Here is a tiny trained network, its code and every weight. The questions are about switching its units off for an input and a class, where a switched-off unit gives its printed mean instead of its output.

import numpy as np


def w(rows, s, z=0):
    codes = np.array(rows[::2]) - 128.0
    scale = np.full(codes.shape[1], s)
    scale[-1] = z or s
    return codes * scale


def f(y):
    return y / 2 * (1 + np.tanh(0.7978845608 * (y + 0.044715 * y**3)))


def log_softmax(a):
    a = a - a.max(-1, keepdims=True)
    return a - np.log(np.exp(a).sum(-1, keepdims=True))


def net(x, mask):
    res = np.array(x, float).reshape(1, 7) / 4 @ E
    y = f(res @ A[0][:, :-1].T + A[0][:, -1])
    res = res + np.where(mask, y, B[0][:, -1]) @ B[0][:, :-1]
    return log_softmax(res[-1] @ U[:, :-1].T + U[:, -1])


A, B = {}, {}
E = w([
[107,185,143,97,87,225,162,17,203,165,33,5],'x0',
[153,169,144,110,115,93,116,120,99,100,164,78],'x1',
[48,133,243,202,42,152,99,150,81,138,132,135],'x2',
[147,145,150,77,111,126,102,120,108,148,131,136],'x3',
[163,172,186,93,132,77,148,157,124,142,101,114],'x4',
[174,122,175,169,146,113,155,111,167,139,124,147],'x5',
[142,121,127,127,127,154,117,124,113,102,165,102],'x6',
],0.012)
A[0] = w([
[156,144,141,140,202,180,133,190,122,116,118,89,102],'n1',
[193,196,16,69,208,131,144,85,179,141,126,121,139],'n2',
[103,162,132,144,173,116,118,159,94,118,198,215,3],'n3',
[21,177,250,211,34,177,95,136,118,151,126,117,146],'n4',
[100,145,132,182,118,132,178,137,130,86,143,91,172],'n5',
[95,173,143,126,98,197,150,40,183,153,61,36,45],'n6',
[173,116,76,97,175,134,129,105,184,139,119,125,184],'n7',
[131,94,132,131,138,106,115,144,105,119,129,146,45],'n8',
[102,136,71,116,155,181,137,189,118,99,125,112,169],'n9',
],0.014,0.0031)
B[0] = w([
[170,105,162,120,103,155,105,133,64,157,143,122,140],'n1',
[97,22,161,126,75,151,190,73,132,128,73,66,227],'n2',
[93,244,106,186,130,179,87,144,151,150,170,149,182],'n3',
[144,14,138,63,90,143,178,42,140,111,59,40,240],'n4',
[106,120,93,17,107,103,103,122,97,140,100,168,151],'n5',
[141,254,112,189,193,75,74,243,104,133,216,221,254],'n6',
[107,71,150,83,91,132,97,84,113,97,102,132,188],'n7',
[164,172,83,100,190,122,119,136,135,118,127,133,150],'n8',
[173,156,176,112,112,120,156,139,159,158,92,91,149],'n9',
],0.0069,0.033)
U = w([
[69,2,169,53,81,113,193,14,144,113,34,69,3],'0',
[75,197,113,181,227,78,56,242,145,133,177,214,253],'1',
],0.0064,0.00026)

Each question gives the input, the list of numbers given to net, and the class t.
The units are the neurons (one row each of A and B). Each row of codes is followed by its name. A weight is (code - 128) times the scale printed after its matrix; where a second scale follows, it is the last column's (A, B and U).
mask holds one flag per neuron, in row order. A switched-off neuron (its flag False) gives its mean, the last column of its row in B, instead of its output. The means were averaged over made-up inputs and are rounded, as every weight is.
A unit's drop is (log p(t) with every unit on - log p(t) with that unit switched off) / (log p(t) with every unit on - log p(t) with every unit switched off).
The circuit of an input: a set's keep is (log p(t) with only the set's units on - log p(t) with every unit switched off) / (log p(t) with every unit on - log p(t) with every unit switched off). Starting from all 9 units, units are removed one at a time, each time the one whose removal leaves the highest keep (on an exact tie, the one counted first), for as long as the keep stays at least 0.8.
units of the circuit, in order: the units of the circuit, biggest drop first
k most important neurons: the k neurons with the biggest drops, biggest first
drop when u is switched off: that unit's drop, to one decimal
input [-4,7,-4,-4,-7,-5,-3], class 0: 3 most important neurons	n6, n2, n9
input [-7,3,-7,0,-2,1,-3], class 0: units of the circuit, in order	n6
input [-4,-3,7,-3,-4,-5,-7], class 0: 2 most important neurons	n4, n6
input [4,0,3,2,7,-1,-5], class 1: 3 most important neurons	n6, n2, n7
input [-7,3,-7,7,-3,5,-8], class 0: 2 most important neurons	n6, n2
input [-5,-6,7,-2,-1,6,-7], class 0: 2 most important neurons	n4, n6
input [3,3,2,-5,-5,3,5], class 1: 2 most important neurons	n2, n6
input [7,8,-1,5,-6,8,-6], class 1: drop when n6 is switched off	1.3
input [7,4,5,5,1,-2,-5], class 1: drop when n2 is switched off	0.3
input [5,-3,-4,7,0,6,8], class 1: drop when n4 is switched off	1.1
